Below is a small trained network, with its code and all its weights. Each question gives an input and a class and asks what happens when units are switched off, that is, made to give their printed mean instead of their output.

import numpy as np


def w(rows, s, z=0):
    codes = np.array(rows[::2]) - 128.0
    scale = np.full(codes.shape[1], s)
    scale[-1] = z or s
    return codes * scale


def f(y):
    return np.maximum(y, 0)


def log_softmax(a):
    a = a - a.max(-1, keepdims=True)
    return a - np.log(np.exp(a).sum(-1, keepdims=True))


def net(x, mask):
    res = np.array(x, float).reshape(1, 5) / 4 @ E
    y = f(res @ A[0][:, :-1].T + A[0][:, -1])
    res = res + np.where(mask, y, B[0][:, -1]) @ B[0][:, :-1]
    return log_softmax(res[-1] @ U[:, :-1].T + U[:, -1])


A, B = {}, {}
E = w([
[89,122,10,186,134,122,160,168,91,165,83],'x0',
[103,201,186,187,199,75,136,134,137,179,129],'x1',
[163,158,88,131,185,193,138,207,184,87,172],'x2',
[157,172,119,86,43,97,191,155,191,198,126],'x3',
[195,102,131,180,119,187,123,103,101,210,166],'x4',
],0.013)
A[0] = w([
[77,122,28,185,142,121,152,148,86,164,100,107],'N1',
[147,179,107,80,50,83,216,154,178,200,136,55],'N2',
[40,171,120,58,143,51,139,170,171,3,62,45],'N3',
[167,122,216,120,119,113,86,116,160,106,162,112],'N4',
[103,120,82,170,103,145,170,164,100,111,89,41],'N5',
[122,110,187,119,107,124,134,138,145,110,181,34],'N6',
[83,87,125,168,225,147,64,96,40,62,143,43],'N7',
[157,67,76,91,72,154,111,108,134,70,119,73],'N8',
[128,90,73,151,133,90,131,176,128,155,86,78],'N9',
[130,141,139,117,93,102,126,90,82,132,105,75],'N10',
[239,107,125,175,147,184,126,95,90,217,182,60],'N11',
[148,44,72,79,88,161,115,139,99,87,149,66],'N12',
[103,198,165,196,211,75,126,125,141,167,147,55],'N13',
[153,147,125,118,165,169,148,182,154,125,146,10],'N14',
[83,86,175,127,70,64,104,54,78,164,78,70],'N15',
[170,165,87,131,183,170,117,186,196,76,190,86],'N16',
[152,141,178,64,128,145,109,79,147,95,180,43],'N17',
],0.013,0.011)
B[0] = w([
[126,170,198,49,188,175,156,51,132,102,65,234],'N1',
[200,116,140,91,91,83,143,152,187,48,219,228],'N2',
[180,140,82,193,105,200,83,88,24,163,169,243],'N3',
[98,209,138,27,148,154,166,69,120,122,56,204],'N4',
[115,138,173,107,157,159,129,58,175,158,89,172],'N5',
[150,149,129,106,132,184,83,93,163,135,96,151],'N6',
[204,124,127,76,60,76,170,131,229,48,247,244],'N7',
[102,178,198,187,136,71,80,199,139,195,134,202],'N8',
[122,171,140,84,162,191,129,97,147,127,114,178],'N9',
[109,102,90,163,170,152,116,151,166,102,122,158],'N10',
[165,124,76,165,113,171,87,99,23,137,157,237],'N11',
[112,166,176,153,91,75,88,201,109,192,99,206],'N12',
[95,160,195,173,80,62,49,217,121,228,99,223],'N13',
[93,63,94,166,154,119,107,122,161,135,136,173],'N14',
[63,31,41,176,160,132,175,156,167,118,93,216],'N15',
[54,38,50,150,157,127,195,146,163,105,61,250],'N16',
[126,164,175,113,178,174,166,58,156,140,82,185],'N17',
],0.011,0.019)
U = w([
[117,184,177,53,170,164,128,39,160,138,56,105],'0',
[206,121,120,83,105,81,132,141,206,92,237,115],'1',
[39,23,33,161,164,121,144,147,170,134,78,108],'2',
[92,180,210,166,121,66,73,214,119,202,107,120],'3',
[194,132,60,175,129,177,88,62,2,157,178,122],'4',
[99,154,121,64,162,88,177,154,44,84,105,254],'5',
],0.0092,0.028)

Each question gives the input, the list of numbers given to net, and the class t.
The units are the neurons (one row each of A and B). Each row of codes is followed by its name. A weight is (code - 128) times the scale printed after its matrix; where a second scale follows, it is the last column's (A, B and U).
mask holds one flag per neuron, in row order. A switched-off neuron (its flag False) gives its mean, the last column of its row in B, instead of its output. The means were averaged over made-up inputs and are rounded, as every weight is.
A unit's drop is (log p(t) with every unit on - log p(t) with that unit switched off) / (log p(t) with every unit on - log p(t) with every unit switched off).
The circuit of an input: a set's keep is (log p(t) with only the set's units on - log p(t) with every unit switched off) / (log p(t) with every unit on - log p(t) with every unit switched off). Starting from the 12 units with the biggest drops (on a tie, the unit counted first), units are removed one at a time, each time the one whose removal leaves the highest keep (on an exact tie, the one counted first), for as long as the keep stays at least 0.8.
units of the circuit, in order: the units of the circuit, biggest drop first
k most important neurons: the k neurons with the biggest drops, biggest first
drop when u is switched off: that unit's drop, to one decimal
input [7,-4,3,8,-5], class 1: most important neuron	(N2)
input [3,-6,4,-6,-7], class 4: 3 most important neurons	(N3, N2, N13)
input [-5,2,-7,-2,7], class 2: 3 most important neurons	(N15, N3, N10)
input [-2,-2,8,-8,-3], class 1: 2 most important neurons	(N7, N15)
input [1,5,-1,2,-6], class 4: 2 most important neurons	(N3, N8)
input [-4,8,0,8,-1], class 1: 3 most important neurons	(N2, N12, N8)
input [-2,2,-3,-6,5], class 1: 2 most important neurons	(N7, N3)
input [2,-8,8,-1,7], class 2: 3 most important neurons	(N16, N13, N14)
input [-5,-5,6,3,1], class 2: 2 most important neurons	(N16, N1)
input [3,-2,-4,5,-2], class 1: 2 most important neurons	(N2, N16)
input [-1,-8,4,7,7], class 3: 2 most important neurons	(N12, N8)
input [-3,5,-6,-2,6], class 2: 2 most important neurons	(N15, N3)
input [-6,-2,-8,-7,4], class 2: 2 most important neurons	(N15, N2)
input [-7,-3,6,3,-7], class 0: units of the circuit, in order	(N17)
input [3,0,2,6,-5], class 1: drop when N5 is switched off	0.0
input [-4,8,0,-2,-6], class 3: drop when N13 is switched off	8.7
input [-1,-3,-6,-4,6], class 2: drop when N15 is switched off	3.0
